In the rows, zero is written as 128.
Each row of numbers stands for one object and depends on some of the facts below. Use the named rows to name the rest.

Some rows with their names:
skogim: [118 135 104 150 132 125 133 131 142 121 154 101 114 135 106 104 138 124
 117 124 153 134 136 120 122 126 145 138 128 119  98  96 134 151 143  87
 118 113 126 130 130 117 139 134 139 125 123 132 131]
kiden: [111 122 100 136 124 129 138 129 123 142 145 107 118 125 127 102 136 120
 126 124 152 127 141 118 142 134 157 140 100 120  89  98 130 105 134  87
 121 118 122 138 133 123 139 115 150 139 139 138 129]
natri: [116 149 108 130 136 142 146 129 111 127 141 112 124 118 118 102 122 120
 117 126 151 136 133 118 134 135 155 141 118 129  99  95 136 105 135  92
 124 112 133 121 133 144 140 133 148 128 147 140 130]
plistun: [131 133 119 125 123 125 154 126 107 135 159  98 114 122 111  95 146 120
 128 124 156 128 137 118 138 137 154 137 115 117 105 107 135 108 138  90
 118 118 125 139 134 122 131 156 147 124 124 127 129]
tadrul: [140 119 104 125 114 135 172 136 112 123 151 100 114 137 113 115 128 120
 125 129 149 135 137 118 109 170 144 165 134 119  89 102 143 125 146 118
 136 113 126 112 134 132 137 106 138 123 120 132 137]
flotan: [120 119 107 129 133 130 134 129 120 114 139 102 117 134 111 114 125 127
 124 124 160 143 136 122 108 129 148 137 105 120  98  94 142 137 156  90
 121 112 122 131 134 131 132 115 140 124 127 131 136]
stama: [121 123 107 148 115 135 151 143 115 123 154  98 126 121 125 102 132 132
 123 124 155 126 138 123 138 131 147 138 113 127 114  99 141 104 136  97
 125 118 133 116 136 126 141 112 139 124 122 127 130]
patober: [121 117 113 122 120 135 153 129 102 122 154 103 135 122 152 101 126 123
 127 123 154 136 143 119 110 146 147 156 104 131  94 104 129 107 133  97
 149 111 149 123 129 161 131 119 138 149 135 131 140]
tradral: [128 116 113 124 116 127 176 140 107 123 157 101 115 126 138 100 127 126
 125 122 151 127 140 120 108 157 145 174 124 117  92 108 129 108 133  93
 135 111 124 114 134 150 135 118 136 135 124 131 141]
vasker: [124 116 106 125 114 128 162 142 124 121 155 101 117 143 124 116 135 126
 117 125 153 135 137 115 111 177 146 151 126 124  79  97 134 130 134  95
 147 110 120 109 135 136 141  98 138 125 119 134 147]
lato: [118 128 104 130 115 130 145 131 120 127 142 106 119 133 120 102 132 122
 121 126 150 121 140 119 126 129 150 144 117 120 111  95 132 112 135  91
 129 115 125 115 132 122 147 104 139 124 125 146 130]
sokun: [109 135 109 120 124 132 141 129 103 140 150 104 115 121 110  97 123 124
 117 127 159 162 145 118 116 127 150 134 102 127 130  95 155 106 155  91
 117 111 177 117 136 119 155 103 150 140 136 122 130]
pako: [109 139 101 130 122 127 131 130 123 134 136 114 111 123 116 102 131 124
 124 124 149 119 143 124 140 127 146 137 113 117 109  94 127 100 136  93
 117 116 149 121 132 120 147 104 140 129 133 157 130]
demas: [115 147 109 128 115 142 150 129 106 114 139  97 127 135 114 116 119 123
 121 130 152 125 150 120 110 150 147 150 123 118 129 101 137 108 142 119
 161 109 127 115 141 142 138 105 142 126 127 130 130]
plokli: [125 129 119 126 118 135 142 131 103 118 142  97 128 124 114 110 122 123
 128 129 152 130 153 122 109 132 146 154 115 120 114 118 139 104 155 122
 141 111 141 112 136 133 130 116 142 126 124 130 129]
segri: [127 132 106 127 133 130 128 124 109 143 137  99 132 124 122 103 134 122
 132 125 160 125 153 118 150 124 157 137 100 118 126  92 133 113 145  92
 117 113 125 137 135 127 135 119 155 139 134 135 129]
griren: [130 127 102 123 120 136 150 136 115 114 139  99 128 134 120 113 125 122
 118 125 151 123 139 122 109 133 145 149 120 117  95 100 133 107 135 119
 146 110 131 108 136 148 138 101 138 131 127 141 136]
nilazak: [110 114 114 129 124 129 144 128 104 128 154  95 129 122 139 134 122 123
 153 125 151 152 157 120 113 172 153 158 105 136  91 113 129 111 136 102
 149 109 143 151 136 155 135 118 141 142 121 129 135]
stofos: [131 138 104 128 114 135 134 129 130 126 153 102 115 118 110 102 122 122
 123 126 159 120 139 123 116 132 145 139 127 118 128  93 150 134 149  93
 116 126 142 139 136 121 134 128 138 123 130 128 132]

Facts:
pustalor γ: dibrek dropar stugra
staza γ: dafe zaflel
ratom γ: patober grobral skibru
pepok γ: fekigril demas gevaplur neskir flapebro gipa
kluklem γ: dibrek genaflo dredimul kiden
dibri γ: brera notus skibru tradral grebrutrem zupi
paril γ: flotribral nivis drefum
tafugril γ: mati dredimul lato flapebro
flotan γ: gafu dafe gokegro trestom
skebruk γ: koma gokegro fladror skeplos
skogim γ: drozu lubros gregrom drefum
laku γ: natri begus stevu dropar
tonir γ: nalu
rogris γ: flotribral pako dibrek meka
plaskem γ: vovuk drefum
tragos γ: brera plupur plistun dustur
vupliplu γ: goplogil
posur γ: flotribral
ruro γ: natri meklil plupur luklok
fiskir γ: dafe nilazak drefum
trizisus γ: nuguk dredimul grozu
staplese γ: mifla gregrom neven grosken
fleme γ: bitrum
plolatri γ: siski stama
skerir γ: fako stama skagrefle saskul
stofos γ: trefu bitrum
bisok γ: flabriflu segri genaflo brakel mugrobol dredimul zaflel
drudrula γ: bakli begus neskir tadak
tiflen γ: bakli
budren γ: klabrare notus skibru
nedranos γ: maklim drefum
sipla γ: buvam grosken
niflir γ: broges mugrobol dredimul meka nuka
nuka κ [budren begus]
lizafe κ [mogol]
skibru κ [nivis fladror]
gevaplur κ [pedre fleskan]
genaflo κ [dropar nilazak]
skeplos κ [trestom]
drozu κ [fako]
drobon κ [dustur buvam paril]
fubrer κ [fleskan]
tafugril κ [pluflir]
birepar κ [gava]
skogim κ [pedre bitrum saskul]
nalu κ [sidriklis paril]
tonir κ [fekigril dustur]
grosken κ [klabrare skerir]
plistun κ [laku grozu stugra]
sokun κ [plaskem]
gregrom κ [nedranos]
kiden κ [lubros tiflen graros dropar]
vemon κ [bakli skestim]
nuguk κ [demas plugar mati]
segri κ [graros]
skagrefle κ [soben]
pako κ [fiskir ratom gava]
tadak κ [bogru plugar]
flazaflim κ [broges]
rupi κ [koma tronatre]
vupliplu κ [brera]
ruro κ [tragos godrum fako bisok]
toskon κ [rogris nivis gava fladror]
trizisus κ [meklil dibrek fekigril]
maklim κ [rogris]
nagre κ [posur rogris matonil]
lekel κ [bogru fleme drefum]
gafu κ [dafe plaskem]
plolatri κ [dibrek trestom]
vidun κ [mugrobol ratom tradral]
neskir κ [luklok griren]
meka κ [sipla vovuk neven]
brasam κ [mogol]
natri κ [mifla]
stofos κ [tadrul niflir pluflir goplogil]
flabriflu κ [broges nivis vasker]
stubru κ [brakel mati]
skifar κ [staplese]
gipa κ [plokli tragos zazin]
feklir κ [klabrare]
flotribral κ [pedre gokegro]
fotras κ [stabron togros]
grebrutrem κ [patober stevu]


Now the same objects, written a new way:
Named rows:
fleskan: [156  89 110 134 102 149 129 135 114 126 182 118 117 103 143 102 125 114
  91 142 144 125 112 109 111 140 128 142 100 140]
gevaplur: [139  62 113 139 105 180  96 164 134 119 194 139  99 114 108  58 125  95
  72 186 121 108  87 101 144 182 141 112  92 132]
stugra: [140 119 131 136 109 121 141 138 121 131 141 122 150 125 146 136 135 134
 128 120 126 138 136 125 110 125 135 128 121 134]
gregrom: [121 114 138 136 129 132 100 161 141 132 125 144 134 133 125  98 139 119
 118 143  87 140 105 140 145 155 136  98 131 121]
ruro: [126 104 140 137 132 142 112 159 157 117 123 135 120 134 118 109 147 110
 135 141  94 141 106 137 143 141 142  94 135 123]
meklil: [133 131 137 133 105 124 146 131 121 136 147 128 152 122 142 134 132 126
 124 113 130 150 132 118 112 125 138 133 125 124]
sokun: [145  82 130 141 140 140  90 164 134 113 135 131  96 148 114 128 162 164
 161 139  96 182 107 112 156 181 146  73 149 127]
buvam: [139 126 130 133 112 114 131 134 114 142 135 124 149 118 157 132 130 132
 118 113 118 150 126 134 114 129 127 132 128 130]
staza: [149 125 128 132 116 122 140 136 122 125 140 121 140 115 153 129 141 130
 129 114 128 137 123 128 113 112 131 126 127 134]
patober: [132 115 132 133 117 122 139 130 128 136 145 121 143 127 137 141 132 128
 125 115 127 152 138 132 105 127 131 139 118 130]
grebrutrem: [112 107 142 135 131 139 108 156 153 130 135 142 129 140 108 107 139 113
 122 142  96 147 115 137 139 154 140 106 124 118]
skifar: [123 113 140 136 129 139 107 160 148 122 129 142 129 133 119  99 144 115
 125 143  94 137 105 133 145 147 141  96 130 122]
niflir: [149 122 129 134 114 123 143 136 124 123 138 119 140 117 151 133 141 131
 132 115 128 135 126 126 112 112 134 125 128 135]
brakel: [141 115 131 137 109 120 141 139 121 130 134 119 151 126 149 139 134 135
 129 119 122 136 136 128 110 127 134 126 124 134]
bakli: [140 117 132 136 107 122 145 138 123 128 141 122 151 126 144 137 135 134
 130 119 128 136 137 122 109 124 138 126 121 133]
kiden: [122 100 142 142 125 138 110 166 149 124 115 137 134 140 122 112 140 118
 131 146  86 135 115 137 143 154 144  90 134 125]
fiskir: [148 134 119 126 127 118 143 138 119 131 140 138 144 114 154 128 145 131
 132 119 128 144 129 122 116 108 130 127 116 141]
tronatre: [143 121 130 134 113 121 140 135 123 129 140 121 143 120 148 134 137 131
 128 116 126 140 130 128 111 120 132 129 124 134]
sidriklis: [143 122 131 134 112 122 141 135 123 129 138 121 145 120 149 134 137 130
 128 115 126 142 129 127 112 120 133 129 126 132]

Rows to name:
No name comes twice in this set of rows, the named rows included.
[122 102 141 141 124 138 109 166 148 125 118 138 136 140 121 109 140 118
 129 147  86 135 113 137 144 155 143  90 133 124]	segri
[120 123 147 136 120 142 113 159 146 128 127 146 133 130 123 100 142 106
 125 138  94 148 100 127 150 146 145  94 140 113]	drobon
[130 157 145 130  90 127 151 130 112 144 151 141 160 112 152 121 132 116
 118 107 131 160 118 102 124 121 144 128 137 111]	dibrek
[143 114 131 136 114 122 140 137 126 128 132 118 142 122 149 139 137 129
 132 117 121 142 131 131 112 121 133 125 128 134]	pluflir
[148 131 125 130 121 120 143 136 122 124 140 127 143 117 150 125 144 134
 130 115 131 136 123 124 114 110 129 128 120 134]	posur
[106 139 143 133 149 137 110 151 159 116 123 124 154 162  85  56 150 160
 111 128 110 111  95 137 132 155 116 122  98  86]	skibru
[144  82 130 142 137 135  85 166 128 119 133 132 103 149 118 128 159 168
 156 140  92 182 109 115 155 188 144  73 149 128]	gafu
[151 108 125 137 115 118 128 138 111 130 140 118 136 128 150 146 142 155
 139 115 123 159 133 120 115 141 133 118 131 136]	dafe
[107 163 152 122 108  77  76 130 124 128 251 140 134 106 116 134 152 151
 129 118 136 106 140 184  85 105 157 119 141 169]	mogol
[142 128 127 131 119 120 142 136 122 130 141 128 149 123 145 129 140 135
 127 116 128 138 131 124 110 118 130 131 116 132]	matonil
[112 109 137 146 127 128 106 144 149 147 124 133 133 131 106  87 140 121
 123 149  80 135 113 117 143 146 149  94 133 125]	skagrefle
[118 109 142 137 125 140 110 161 149 126 133 142 135 140 113 104 141 117
 125 146  95 138 114 132 142 153 144  97 127 121]	natri
[137 143 128 130 125 115 138 136 119 129 130 119 168 134 139 104 140 162
 116 112 129 120 123 128 108 128 116 138 105 117]	fladror

The same objects again, as new rows of numbers:
Some objects and their rows:
vovuk: [ 62 143 139 151 123 146 158 124  77 146 157  90 152 150 115 130 131 158
 111 156 169 117 149 145  87 107 117 159 161  98 145 185 138 111 127 160
 112 123 150 138 155]
tonir: [155 107  84 128 142 145 109 143 162 109  93 114  96 103 131 163  94 130
 135 120 125 126 135 117 164 141 142 114 109 143  87  91 134 124  90  77
 132 135 105 109 107]
budren: [216  25 156 163 100  27 110 143 183 157 140  99 124 131 130 159 138  30
 128  81 145 146 144 117 135 133 133  29  97 132 132 128 168 152 155 142
 121  85 149 146 132]
siski: [102 144 145 132 120 109 112 139 130 120 113 114 126 125 142 144 124 147
 140 111 134 120 110 136 156 124 121 138 143 128 139 124 120 148 118 137
 136 128 132 116 135]
tradral: [131 129 147 140 118 113 154 119 114 148 127 151 137 144 117 133 128 121
 131 122 140 128 127 145  91 131 113 113 137  80 141 121 130 138 154 151
 105 107 141 128 133]
pedre: [101  89 160 141 120  92 146 142 104 121 151 142 131 133 102 127 116 122
 123 113 137 129 120 129 102 122 131 129 133 106 140 134 142 119 135 140
 105 107 133 125 124]
gevaplur: [134 129 128 115 133 162  92 148 131  92 141 178 113  91 128 133 120 124
 116 126 123 154 108  94 148 143 147 131  92 169 122  88 135 103  99  81
 130 128 117 128  89]
tiflen: [ 96 112 160 144 100 125 124 148 102 137 134 107 132 107 115 128 171 129
  86 126 136 157 165 100 124 125  82 138 152 116 123 193 147 103 157 167
 104 123 171 113 131]
plolatri: [121 114 116 138 132 132 104 160 161 104  82  92 103 106 141 166  92 142
 133 104 118 114 130 132 188 135 127 121 125 157  92  95 133 145  95  91
 144 133 104 103 121]
broges: [105 148 152 136 117 120 157 116  94 110 149 137 145 131 125  86 133 124
 127 116 112 111 132 128 122 121 138 129 121 109 111 159 131 136 129 139
 120  99 139 133 118]
toskon: [140 135 108 116 137 150  90 146 155 110 115 133 103 113 133 157 116 122
 117 134 134 145 118 113 146 139 149 138 133 144 118  92 124 126 110  91
 137 138 112 124 113]
kiden: [132 156 117 125 106 177  91 166 128  75 124 116 115  95 155 155 153 110
  78 125 127 153 150  85 162 134 120 133 132 130  87 136 124 145  97  96
 151 133 144 135 105]
ratom: [127  98 146 134 137 117 154 135 132 150 119 136 121 146 108 129 121 109
 124 128 135 123 141 144  91 132 120 114 145  84 123 133 133 138 162 141
 117 105 130 118 132]
togros: [ 73 123 137 167 126 124 186 138  83 120 118  99 140 123  93 133 100 162
 130 118 123 100 159 147 113 120 105 144 148  88  96 164 147 114 121 140
  77 112 141 102 128]
skifar: [135 160  87 118 127 179  93 138 157 116  88  97 109 110 149 164 126 145
 107 139 140 143 150 112 160 133 128 139 145 124 100 110 118 128  95 105
 141 151 121 106 133]
plupur: [150 141 134 128 116 140 122 129 133 138 114 157 134 118 136 159 136 135
 132 125 133 135 122 132 130 140 104 120 116 137 157 114 119 129 138 128
 118 121 126 132 121]
gregrom: [161  75 141 154 136 141  52 163 149 108 207 107 106 123 132 231  93  68
 104 131 241 149 120  80 132 137 214  93  90 190 204  95 193 119  64  63
 170  92 120 215 116]
pako: [139 143 114 119 129 170 107 142 135  85 126 148 118 110 148 150 114 129
 109 128 127 134 113 108 143 135 145 129 106 156 109  90 114 137  97  80
 149 132 111 146 110]
dredimul: [138 161 121 120 126 143 133 113 101 100 142 136 141 118 141 103 126 128
 133 119 114 127 112 119 141 129 145 127 108 128 121 124 121 130 114 118
 137 116 140 145 113]

Which object is each row?
No name comes twice in this set of rows, the named rows included.
[148 113  92 126 149 166 123 138 155  98 102 119 115 101 138 136  95 124
 122 116  93 113 147 110 178 136 154 103  99 150  58 105 137 129  97  62
 151 117 101 114 100]	trizisus
[209  59 173 165  77  28  98 137 133 137 154 114 139 106 145 145 170  71
 126  75 144 154 128  96 155 133 109  55  60 183 158 165 170 125 140 157
 103  92 175 154 111]	begus
[166 155 111 110 125 155 102 137 134 101 117 160 117  90 148 129 143 137
 127 134  92 171 111 108 164 145 115 140 106 170 129 102 102 108 109 104
 130 160 132 115 107]	neskir
[127  39 192 169 138  96 106 154 129 145 223  94 138 142 108 175 111  77
 103 121 231 113 150  99 102 121 189  94 115 162 183 174 220 113 123 132
 146  63 127 203 137]	nedranos
[151 106 130 123 144 147 122 134 168 153 103 136 111 133 119 155 116 113
 118 141 124 128 139 135 113 137 123 112 141 106 115 107 127 140 150 116
 138 118 110 117 120]	dibri
[ 97 135 158 145  80 127 133 144  81 118 136 116 147 109 132 136 173 130
  82 115 134 151 146 111 128 124  71 136 142 115 129 190 137 125 141 164
 101 118 175 131 129]	dropar
[ 89 136 153 147  96 109 130 146 108 130 134  89 127 126 127 131 161 117
  88 116 148 149 162 117 114 119 104 135 160  82 122 170 136 134 139 172
 109 123 165 112 143]	graros
[132 154 112 128 119 138 132 121 119 110 143 148 138 128 138 110 136 126
 131 123 122 120 128 123 133 125 141 126 118 131 114 127 134 137 116 127
 138 121 122 142 127]	zaflel
[122 116 134 117 140 147 132 134 134 120 133 124 135 116 128 103 124 116
 117 134 107 117 145 120 145 127 146 123 126 136  86 140 137 131 134 111
 156 121 121 126 114]	kluklem
[ 72 114 189 149 104  73 147 147  97 104 136 131 138 128 113 131 119 135
 129  87 128 118 106 142 130 126 115 128 146 116 148 135 139 142 132 155
 102 101 137 128 125]	saskul

The same objects again, as new rows of numbers:
Known rows:
skogim: [104 102 167  68 115 119 117  75 113 107 118 117 165 157 128]
kluklem: [146 139 118 111  87 125 136  97 114 120 119 134 115 175 126]
goplogil: [150 127 140 126 146 141 144 142 124 193 100 135 139 170  93]
fako: [145 122 145 121 140 151 153 174 138 178 109 139 120 134 108]
plistun: [103 165 119  89 139 124  70  90  98 171 141 210 113 125 159]
nedranos: [111 164 186 148 143 141 131 126 157 109 132 117 162 123 107]
brera: [125  91 113 162 140 183 138 136  52 200 165 136 115 188 105]
bakli: [176 152 165  96  98 149  92 201  47 132  92 145 146 135  88]
buvam: [124 129 157 110 148 144 139 153  71 163 143  96 116 132 122]
pedre: [135 123 158  95 134 142 150 134  98 161 135 137 136 127  80]
birepar: [121 116 133  79  99 157 102 111 120 159 137 149 119 165 149]
rogris: [138 138 114 150 114 102 157 126  95 111 122 117 131 158 121]
gregrom: [ 75 156 216 101 136 166  73 113 161 125 134 128 129 146 146]
vasker: [135 136 128 126 125 135 137 154  95 165 135 124 134 140 112]
lato: [149 157 150 100  95 138 118 122  96 163 130 129 101 179 129]
sokun: [127  94 155  66  95  78 116 110 144 183 153 202 149 197 112]
demas: [169 150 147 115 125 142 131 149  67 189 110 119 141 195 104]
pepok: [152 171 116  83  79 139 129  96  92 150 124 125 164 193 125]
godrum: [150 146 134 127 132 145 141 142 115 167 118 128 150 152 109]

Name these rows:
No name comes twice in this set of rows, the named rows included.
[138 169  71 151 143 150 143 157 171 170 113 139 151 134 172]	skerir
[ 75 134 143 170  98 184 178 124 120 144 227 136 131 161  71]	budren
[109 162 208 160 122 193 180 158  86 149 189 168 125 206 129]	begus
[148 179 153  99 120 151 133 149  55 170 143 114 118 167 128]	fekigril
[108 176 104 180 162 137  92 136 125 191 126 137 128 140 126]	klabrare
[144 207  94 102 145  95 139 120  56 118 136 190 153 118 142]	laku
[149  89 170 133 172 122 113 149  77 155 100 112 127 169 129]	drefum
[163 108  82  90 147 115 146 108  50 201 126 108 112 150 132]	soben
[114 101 165 105 117 136  86 108 107 137 143 137 134 166 173]	maklim
[139  97 158 121 140  30 161 122 112 152 148 143 183 175 102]	plaskem
[139 113 126 145 141 167 148 147  63 162 132 166 127 182 119]	luklok
[ 91 157 131 110 157 148  53 120 149 180 111 134 138 185 195]	grosken
[159 130 141 116 104 144  93 198  75 122  98 129 145 110  86]	skestim
[ 90 125 201 133  64 171 143 109 141 132 188 140  77 217 146]	nuka
[146 106 153  71  65 163  57 162 104 116 104 143 143 127 115]	vemon

